Below is a small trained network, with its code and all its weights. Each question gives an input and a target symbol and asks what happens when units are switched off, that is, made to give their printed mean instead of their output.

import numpy as np


def w(rows, s, z=0):
    codes = np.array(rows[::2]) - 128.0
    scale = np.full(codes.shape[1], s)
    scale[-1] = z or s
    return codes * scale


def norm(h):
    return h / np.sqrt((h * h).mean(-1, keepdims=True) + 1e-5)


def f(y):
    return np.maximum(y, 0)


def softmax(a):
    e = np.exp(a - a.max(-1, keepdims=True))
    return e / e.sum(-1, keepdims=True)


def log_softmax(a):
    a = a - a.max(-1, keepdims=True)
    return a - np.log(np.exp(a).sum(-1, keepdims=True))


def net(x, mask):
    ids = ['γδεζηλπσφψ'.index(c) for c in x.split()]
    T = len(ids)
    res = E[ids] + P[:T]
    q, k, v = (norm(res) @ M[0].T for M in (Q, K, V))
    z = softmax(np.where(np.tri(T) > 0, q @ k.T / 2**0.5, -1e9)) @ v
    res = res + np.where(mask[0], z, O[0][:, -1]) @ O[0][:, :-1]
    y = f(norm(res) @ A[0][:, :-1].T + A[0][:, -1])
    res = res + np.where(mask[1:9], y, B[0][:, -1]) @ B[0][:, :-1]
    return log_softmax(norm(res)[-1] @ U[:, :-1].T + U[:, -1])


Q, K, V, O, A, B = {}, {}, {}, {}, {}, {}
E = w([
[167,26,230,153,129,98,77,166],'γ',
[102,4,179,150,189,191,166,144],'δ',
[127,5,145,79,157,180,154,96],'ε',
[137,41,157,137,112,129,97,168],'ζ',
[194,164,139,156,105,63,116,198],'η',
[189,46,148,111,88,97,59,179],'λ',
[225,87,113,85,87,95,98,175],'π',
[91,99,121,206,162,108,102,210],'σ',
[33,95,47,139,125,162,101,180],'φ',
[139,99,8,81,135,160,111,190],'ψ',
],0.0038)
P = w([
[117,188,103,112,112,112,26,18],'0',
[155,2,227,138,81,94,191,159],'1',
[72,157,131,58,145,61,66,73],'2',
[185,31,164,205,30,173,205,145],'3',
[145,186,73,175,134,161,73,31],'4',
[119,28,142,140,75,107,247,223],'5',
[105,131,94,83,160,75,98,142],'6',
[160,60,94,192,19,145,197,185],'7',
],0.0051)
Q[0] = w([
[165,208,148,161,148,216,49,20],'H0',
[68,165,169,2,236,49,94,126],'H0',
],0.0086)
K[0] = w([
[90,112,230,55,158,63,117,98],'H0',
[176,146,178,190,123,171,114,2],'H0',
],0.0095)
V[0] = w([
[19,147,176,254,138,104,87,153],'H0',
[17,17,79,135,188,210,139,46],'H0',
],0.0053)
O[0] = w([
[158,114,24,156,172,19,162,1,251],'H0',
[81,235,170,187,100,122,18,65,251],'H0',
],0.0081,0.0028)
A[0] = w([
[94,229,184,59,130,224,63,204,105],'N0',
[110,11,169,146,192,162,31,87,126],'N1',
[137,145,75,165,157,60,45,67,191],'N2',
[73,201,129,100,185,188,2,120,190],'N3',
[169,106,69,69,234,153,49,167,104],'N4',
[133,78,182,140,61,195,128,181,113],'N5',
[148,70,82,139,160,75,206,103,4],'N6',
[128,94,51,107,134,113,149,165,152],'N7',
],0.0064,0.0034)
B[0] = w([
[107,83,31,185,163,201,90,128,171],'N0',
[127,194,49,133,83,114,126,165,174],'N1',
[66,100,146,63,118,204,171,160,255],'N2',
[255,102,175,96,128,70,218,127,189],'N3',
[76,204,121,190,65,77,116,147,141],'N4',
[91,168,148,77,220,63,143,90,175],'N5',
[197,86,172,227,101,99,75,148,189],'N6',
[108,138,182,158,133,131,86,86,169],'N7',
],0.0073,0.009)
U = w([
[179,138,176,126,129,250,31,126,162],'γ',
[111,220,73,150,69,75,111,181,114],'δ',
[150,89,203,42,156,175,235,187,88],'ε',
[42,119,135,122,3,206,172,184,35],'ζ',
[170,55,129,222,92,70,96,113,136],'η',
[234,109,72,111,191,147,215,163,121],'λ',
[141,227,207,129,151,102,88,38,176],'π',
[153,147,151,76,150,105,214,118,109],'σ',
[77,115,108,132,225,178,35,179,249],'φ',
[93,114,32,99,175,63,138,11,97],'ψ',
],0.007,0.002)

Each question gives the input, a string of symbols that net reads in full, and the target symbol t.
The units are the heads (2 rows each of Q, K, V and O) and the neurons (one row each of A and B). Each row of codes is followed by its name. A weight is (code - 128) times the scale printed after its matrix; where a second scale follows, it is the last column's (O, A, B and U).
mask holds one flag per unit, heads first, then neurons. A switched-off unit (its flag False) gives its mean, the last column of its rows in O or B, instead of its output. The means were averaged over made-up inputs and are rounded, as every weight is.
A unit's drop is (log p(t) with every unit on - log p(t) with that unit switched off) / (log p(t) with every unit on - log p(t) with every unit switched off).
The circuit of an input: a set's keep is (log p(t) with only the set's units on - log p(t) with every unit switched off) / (log p(t) with every unit on - log p(t) with every unit switched off). Starting from all 9 units, units are removed one at a time, each time the one whose removal leaves the highest keep (on an exact tie, the one counted first), for as long as the keep stays at least 0.8.
units of the circuit, in order: the units of the circuit, biggest drop first
unit that matters most: the unit with the biggest drop
k most important neurons: the k neurons with the biggest drops, biggest first
input σ π σ δ δ ε, target π: units of the circuit, in order -> (H0 N2)
input δ σ σ φ η ζ φ, target η: units of the circuit, in order -> (H0 N2 N6 N7)
input λ ψ ψ, target δ: units of the circuit, in order -> (N4 H0)
input σ ζ δ σ π π λ, target φ: units of the circuit, in order -> (H0 N0 N5 N3)
input ζ δ δ π, target ε: 2 most important neurons -> (N5 N6)
input φ ψ σ ζ λ σ π, target δ: units of the circuit, in order -> (N4)
input ε ε ψ φ, target φ: 2 most important neurons -> (N0 N5)
input σ π ψ δ π, target λ: units of the circuit, in order -> (N3 H0 N0 N5)
input σ δ ε π φ σ, target ζ: units of the circuit, in order -> (H0 N5 N2)
input ζ σ σ, target ε: units of the circuit, in order -> (N3 N2)
input ε ε π ε, target ε: units of the circuit, in order -> (H0 N5)
input η λ ε ζ φ, target γ: units of the circuit, in order -> (H0 N0 N3)
input π σ σ γ φ σ σ, target σ: units of the circuit, in order -> (N3 H0 N2 N7)
input η σ σ ψ ζ δ π, target ε: units of the circuit, in order -> (N2)
input σ σ π ψ λ σ σ, target δ: 3 most important neurons -> (N4 N2 N6)
input σ σ σ δ σ δ γ, target ψ: 2 most important neurons -> (N2 N3)
input δ φ σ ε ψ δ δ, target λ: 2 most important neurons -> (N3 N0)
input π η σ, target φ: 2 most important neurons -> (N0 N2)
input φ σ δ η σ, target π: units of the circuit, in order -> (H0 N3)
input ζ σ δ, target ε: unit that matters most -> N3
input η δ δ, target η: 2 most important neurons -> (N2 N6)
input λ π σ, target δ: 4 most important neurons -> (N4 N2 N6 N1)
input ε σ ψ σ π ε, target η: 3 most important neurons -> (N2 N6 N3)
input σ ψ δ σ, target φ: 2 most important neurons -> (N5 N0)
input γ λ η, target ζ: 2 most important neurons -> (N2 N3)
input η ε σ δ λ ψ λ, target δ: 2 most important neurons -> (N4 N2)
